Here is a tiny trained network, its code and every weight. The questions are about switching its units off for an input and a class, where a switched-off unit gives its printed mean instead of its output.

import numpy as np


def w(rows, s, z=0):
    codes = np.array(rows[::2]) - 128.0
    scale = np.full(codes.shape[1], s)
    scale[-1] = z or s
    return codes * scale


def norm(h):
    return h / np.sqrt((h * h).mean(-1, keepdims=True) + 1e-5)


def f(y):
    return y / 2 * (1 + np.tanh(0.7978845608 * (y + 0.044715 * y**3)))


def log_softmax(a):
    a = a - a.max(-1, keepdims=True)
    return a - np.log(np.exp(a).sum(-1, keepdims=True))


def net(x, mask):
    res = np.array(x, float).reshape(1, 7) / 4 @ E
    u = 0
    for l in range(3):
        y = f(norm(res) @ A[l][:, :-1].T + A[l][:, -1])
        res = res + np.where(mask[u : u + 6], y, B[l][:, -1]) @ B[l][:, :-1]
        u += 6
    return log_softmax(norm(res)[-1] @ U[:, :-1].T + U[:, -1])


A, B = {}, {}
E = w([
[117,38,146,146,129,137],'x0',
[124,141,77,141,109,193],'x1',
[8,110,122,117,99,106],'x2',
[79,177,254,174,166,185],'x3',
[123,126,126,116,134,137],'x4',
[125,130,128,120,131,134],'x5',
[176,125,205,70,2,155],'x6',
],0.0096)
A[0] = w([
[139,154,76,134,173,123,88],'0.n1',
[131,26,140,167,138,155,124],'0.n2',
[156,114,203,117,165,6,112],'0.n3',
[221,113,143,125,183,129,63],'0.n4',
[123,126,118,140,198,108,2],'0.n5',
[205,132,123,201,106,167,111],'0.n6',
],0.014,0.0074)
B[0] = w([
[158,142,129,166,82,165,191],'0.n1',
[141,253,93,122,118,104,207],'0.n2',
[114,169,70,136,96,196,253],'0.n3',
[71,55,155,13,213,111,189],'0.n4',
[130,51,143,213,100,194,144],'0.n5',
[60,97,109,62,152,140,197],'0.n6',
],0.017,0.0049)
A[1] = w([
[46,83,144,142,73,35,3],'1.n1',
[17,127,110,158,75,68,3],'1.n2',
[165,106,107,233,219,53,63],'1.n3',
[196,54,189,138,60,55,82],'1.n4',
[149,66,92,191,205,99,55],'1.n5',
[197,52,89,147,112,5,40],'1.n6',
],0.015,0.0035)
B[1] = w([
[161,68,173,42,223,155,174],'1.n1',
[219,37,72,62,242,162,254],'1.n2',
[173,42,125,244,68,185,196],'1.n3',
[106,36,83,246,49,145,168],'1.n4',
[70,23,62,132,58,60,177],'1.n5',
[75,185,223,226,203,56,184],'1.n6',
],0.013,0.0045)
A[2] = w([
[252,104,146,167,168,147,116],'2.n1',
[151,138,80,101,115,14,127],'2.n2',
[165,110,160,77,60,98,20],'2.n3',
[175,83,200,99,90,116,43],'2.n4',
[131,184,136,90,181,109,53],'2.n5',
[90,148,58,135,106,143,250],'2.n6',
],0.02,0.0018)
B[2] = w([
[115,165,177,86,39,76,204],'2.n1',
[100,214,190,148,191,133,185],'2.n2',
[136,96,3,133,92,81,173],'2.n3',
[74,100,92,200,173,130,170],'2.n4',
[178,128,148,149,92,72,217],'2.n5',
[141,148,154,69,69,145,254],'2.n6',
],0.017,0.0075)
U = w([
[117,19,83,210,79,160,99],'0',
[136,44,166,71,255,143,68],'1',
[116,114,168,144,125,142,254],'2',
[137,152,118,100,118,202,98],'3',
[96,138,225,228,179,125,114],'4',
[128,102,153,135,110,136,170],'5',
[186,169,133,149,113,131,74],'6',
],0.012,0.0066)

Each question gives the input, the list of numbers given to net, and the class t.
The units are the neurons (one row each of A and B). Each row of codes is followed by its name. A weight is (code - 128) times the scale printed after its matrix; where a second scale follows, it is the last column's (A, B and U).
mask holds one flag per neuron, layer by layer. A switched-off neuron (its flag False) gives its mean, the last column of its row in B, instead of its output. The means were averaged over made-up inputs and are rounded, as every weight is.
A unit's drop is (log p(t) with every unit on - log p(t) with that unit switched off) / (log p(t) with every unit on - log p(t) with every unit switched off).
The circuit of an input: a set's keep is (log p(t) with only the set's units on - log p(t) with every unit switched off) / (log p(t) with every unit on - log p(t) with every unit switched off). Starting from the 12 units with the biggest drops (on a tie, the unit counted first), units are removed one at a time, each time the one whose removal leaves the highest keep (on an exact tie, the one counted first), for as long as the keep stays at least 0.8.
circuit, biggest first: the units of the circuit, biggest drop first
most important unit: the unit with the biggest drop
k most important neurons: the k neurons with the biggest drops, biggest first
input [4,5,3,3,-1,1,7], class 0: most important unit	0.n3
input [8,8,4,-7,6,-8,-2], class 3: 3 most important neurons	(0.n2, 2.n6, 0.n4)
input [-5,-3,-4,4,0,2,-7], class 0: 2 most important neurons	(1.n5, 0.n5)
input [-2,6,-2,-8,-3,5,-3], class 4: 3 most important neurons	(0.n3, 2.n2, 1.n6)
input [5,2,2,-5,1,0,2], class 4: 2 most important neurons	(0.n3, 2.n2)
input [6,-6,5,0,-1,5,-5], class 3: 2 most important neurons	(0.n2, 0.n3)
input [2,5,1,7,4,2,3], class 4: circuit, biggest first	(0.n3, 2.n6)
input [7,-7,2,7,2,1,-5], class 3: circuit, biggest first	(0.n3, 0.n2, 2.n6)
input [-4,1,5,-5,2,-4,-8], class 0: circuit, biggest first	(1.n3, 0.n3)
input [3,4,7,-7,3,-1,-2], class 1: circuit, biggest first	(1.n1, 0.n3)
input [0,-7,-5,7,2,5,7], class 0: circuit, biggest first	(2.n4, 2.n3)
input [-3,6,-3,-5,6,-7,7], class 0: circuit, biggest first	(0.n2, 2.n4)
input [7,8,2,-2,0,4,-3], class 3: 2 most important neurons	(2.n6, 1.n6)
input [-4,-3,-1,-3,-4,-4,5], class 0: 2 most important neurons	(2.n3, 0.n2)
input [7,-7,2,-2,3,-4,-6], class 3: circuit, biggest first	(0.n3, 0.n2)
input [1,-3,4,2,-4,-4,5], class 0: 2 most important neurons	(0.n6, 2.n4)
input [-3,5,3,8,-2,-8,7], class 4: circuit, biggest first	(0.n3, 2.n4)
input [0,6,8,8,-5,1,7], class 1: circuit, biggest first	(0.n3, 0.n1, 1.n2, 1.n1)
input [-5,-5,6,-2,5,1,1], class 1: circuit, biggest first	(1.n2)
input [-2,6,2,7,2,2,5], class 4: 2 most important neurons	(0.n3, 2.n6)
input [7,-3,4,-3,3,-2,1], class 6: circuit, biggest first	(0.n2)
input [2,6,7,-4,4,6,-2], class 1: circuit, biggest first	(0.n3, 1.n2)
input [8,-6,3,-7,-7,-3,-6], class 6: circuit, biggest first	(0.n2, 0.n4)
input [2,-7,7,7,7,-2,-8], class 0: 3 most important neurons	(0.n5, 1.n3, 0.n6)
input [-5,-2,3,6,4,6,3], class 4: 4 most important neurons	(2.n6, 0.n2, 0.n3, 2.n1)
